Below are the code and all the weights of a small trained network. Each question names an input and a class and asks about switching units off, where a switched-off unit gives its printed mean instead of its output.

import numpy as np


def w(rows, s, z=0):
    codes = np.array(rows[::2]) - 128.0
    scale = np.full(codes.shape[1], s)
    scale[-1] = z or s
    return codes * scale


def norm(h):
    return h / np.sqrt((h * h).mean(-1, keepdims=True) + 1e-5)


def f(y):
    return y / 2 * (1 + np.tanh(0.7978845608 * (y + 0.044715 * y**3)))


def log_softmax(a):
    a = a - a.max(-1, keepdims=True)
    return a - np.log(np.exp(a).sum(-1, keepdims=True))


def net(x, mask):
    res = np.array(x, float).reshape(1, 5) / 4 @ E
    u = 0
    for l in range(3):
        y = f(norm(res) @ A[l][:, :-1].T + A[l][:, -1])
        res = res + np.where(mask[u : u + 8], y, B[l][:, -1]) @ B[l][:, :-1]
        u += 8
    return log_softmax(norm(res)[-1] @ U[:, :-1].T + U[:, -1])


A, B = {}, {}
E = w([
[161,214,221,186,106,113,4,107,113,169,204],'x0',
[195,168,155,85,183,164,172,72,113,137,71],'x1',
[2,186,48,120,189,65,141,95,136,66,136],'x2',
[143,70,99,120,107,97,7,92,128,90,101],'x3',
[3,134,135,136,185,204,46,129,54,121,193],'x4',
],0.0077)
A[0] = w([
[220,176,164,209,97,153,148,189,200,216,189,2],'L0N0',
[127,152,104,98,118,86,60,70,54,232,144,82],'L0N1',
[38,160,227,176,181,119,116,94,72,145,172,70],'L0N2',
[1,216,105,169,106,22,131,153,149,74,101,67],'L0N3',
[87,107,121,98,177,198,188,164,92,208,177,150],'L0N4',
[70,251,234,95,225,219,175,46,104,103,135,57],'L0N5',
[106,218,48,115,153,98,152,186,140,147,209,80],'L0N6',
[148,119,121,135,141,75,157,122,185,131,69,105],'L0N7',
],0.0063,0.0048)
B[0] = w([
[140,201,253,110,19,96,158,225,152,111,89,231],'L0N0',
[159,175,52,152,106,139,155,83,98,64,229,174],'L0N1',
[239,145,57,31,120,61,203,80,200,57,94,232],'L0N2',
[47,51,190,141,197,129,158,75,224,162,224,246],'L0N3',
[118,61,120,212,133,87,148,219,28,177,64,222],'L0N4',
[189,226,85,141,218,199,134,151,118,93,108,254],'L0N5',
[98,78,114,196,171,13,150,109,128,201,145,178],'L0N6',
[53,116,58,32,79,185,135,127,168,94,80,188],'L0N7',
],0.0061,0.004)
A[1] = w([
[132,136,244,160,67,178,149,92,145,101,146,129],'L1N0',
[121,100,100,97,195,140,153,215,170,93,96,138],'L1N1',
[176,143,232,119,71,167,135,152,144,202,169,4],'L1N2',
[153,77,138,117,86,161,52,91,125,126,191,2],'L1N3',
[89,114,125,123,151,160,107,169,107,162,115,93],'L1N4',
[129,171,124,144,165,132,119,113,65,135,112,32],'L1N5',
[232,110,118,109,133,201,152,179,117,103,149,218],'L1N6',
[175,139,128,140,130,183,1,106,126,125,211,85],'L1N7',
],0.0091,0.0027)
B[1] = w([
[82,126,115,126,111,79,144,203,150,120,89,201],'L1N0',
[158,106,175,74,120,140,46,138,102,171,121,214],'L1N1',
[118,227,181,171,87,67,133,165,131,160,158,238],'L1N2',
[121,125,120,159,124,68,157,82,2,154,73,176],'L1N3',
[152,152,107,184,75,198,124,133,99,70,223,136],'L1N4',
[189,135,165,180,156,121,249,145,109,96,147,142],'L1N5',
[31,148,97,108,141,100,101,130,169,173,107,254],'L1N6',
[100,112,68,187,113,106,169,76,106,84,65,229],'L1N7',
],0.0094,0.0068)
A[2] = w([
[36,174,96,170,205,163,100,157,140,109,155,169],'L2N0',
[185,165,225,82,14,50,118,197,112,68,127,68],'L2N1',
[241,43,136,3,86,130,162,104,224,118,70,90],'L2N2',
[128,169,148,125,195,212,230,168,87,154,121,2],'L2N3',
[178,254,151,151,174,129,71,94,163,45,106,40],'L2N4',
[92,142,113,116,164,79,113,105,177,176,114,99],'L2N5',
[60,146,108,143,176,102,121,52,193,72,248,78],'L2N6',
[231,202,145,141,171,139,93,38,178,72,178,58],'L2N7',
],0.0067,0.0037)
B[2] = w([
[216,184,211,92,118,134,99,114,145,154,168,221],'L2N0',
[104,193,145,162,160,57,190,165,152,185,78,255],'L2N1',
[220,64,62,47,61,114,163,106,151,202,34,252],'L2N2',
[204,125,92,195,242,142,84,80,77,206,144,174],'L2N3',
[112,65,152,130,48,175,219,228,119,25,116,180],'L2N4',
[115,67,120,1,98,202,91,66,151,146,185,187],'L2N5',
[103,200,195,85,104,167,77,96,188,112,131,232],'L2N6',
[123,116,129,100,22,160,172,173,136,11,151,161],'L2N7',
],0.0075,0.0047)
U = w([
[151,72,123,171,148,79,178,149,155,169,198,3],'0',
[57,141,160,80,155,105,61,76,208,126,192,171],'1',
[134,207,174,151,72,57,153,204,173,184,91,151],'2',
[162,194,129,124,129,155,172,119,143,8,158,119],'3',
[95,113,68,203,98,69,106,75,73,90,68,100],'4',
[174,73,63,47,91,125,130,116,168,173,67,163],'5',
[199,175,123,133,233,174,133,146,65,176,125,134],'6',
[101,52,129,146,83,205,63,212,91,109,157,107],'7',
],0.017,0.0043)

Each question gives the input, the list of numbers given to net, and the class t.
The units are the neurons (one row each of A and B). Each row of codes is followed by its name. A weight is (code - 128) times the scale printed after its matrix; where a second scale follows, it is the last column's (A, B and U).
mask holds one flag per neuron, layer by layer. A switched-off neuron (its flag False) gives its mean, the last column of its row in B, instead of its output. The means were averaged over made-up inputs and are rounded, as every weight is.
A unit's drop is (log p(t) with every unit on - log p(t) with that unit switched off) / (log p(t) with every unit on - log p(t) with every unit switched off).
The circuit of an input: a set's keep is (log p(t) with only the set's units on - log p(t) with every unit switched off) / (log p(t) with every unit on - log p(t) with every unit switched off). Starting from the 12 units with the biggest drops (on a tie, the unit counted first), units are removed one at a time, each time the one whose removal leaves the highest keep (on an exact tie, the one counted first), for as long as the keep stays at least 0.8.
units of the circuit, in order: the units of the circuit, biggest drop first
most important unit: the unit with the biggest drop
top k neurons: the k neurons with the biggest drops, biggest first
k most important neurons of layer l: the k neurons of layer l with the biggest drops, biggest first
drop when u is switched off: that unit's drop, to one decimal
input [1,-7,0,6,-6], class 4: units of the circuit, in order => L0N0; L2N0
input [4,-1,8,-8,1], class 1: units of the circuit, in order => L0N3
input [6,-7,-8,4,6], class 4: 2 most important neurons of layer 1 => L1N7; L1N3
input [0,3,-4,0,3], class 6: units of the circuit, in order => L0N5; L2N3
input [6,-4,-2,5,-2], class 4: top 2 neurons => L1N7; L1N3
input [8,5,5,1,-7], class 3: units of the circuit, in order => L2N7; L2N4; L1N6
input [-6,8,4,-2,0], class 6: top 2 neurons => L0N2; L0N5
input [5,-6,-4,8,-5], class 4: 2 most important neurons of layer 1 => L1N7; L1N3
input [3,5,4,-3,8], class 6: top 3 neurons => L2N3; L0N4; L0N5
input [-3,-7,0,0,4], class 7: top 3 neurons => L1N6; L0N4; L1N4
input [3,1,6,-3,1], class 1: 2 most important neurons of layer 2 => L2N6; L2N5
input [6,2,-2,-6,7], class 6: 2 most important neurons of layer 1 => L1N6; L1N5
input [3,8,3,-5,2], class 6: top 2 neurons => L2N3; L0N4
input [-1,7,-3,7,6], class 4: units of the circuit, in order => L1N7
input [5,6,2,7,-7], class 5: top 2 neurons => L1N2; L2N2
input [5,1,8,3,-2], class 1: drop when L0N3 is switched off => 0.9
input [-6,-6,6,-6,1], class 1: drop when L0N3 is switched off => 0.2
input [3,7,-2,4,8], class 3: drop when L0N5 is switched off => 0.5
input [-3,5,6,3,0], class 1: drop when L0N2 is switched off => 1.4
input [2,-1,0,-5,3], class 6: most important unit => L0N4
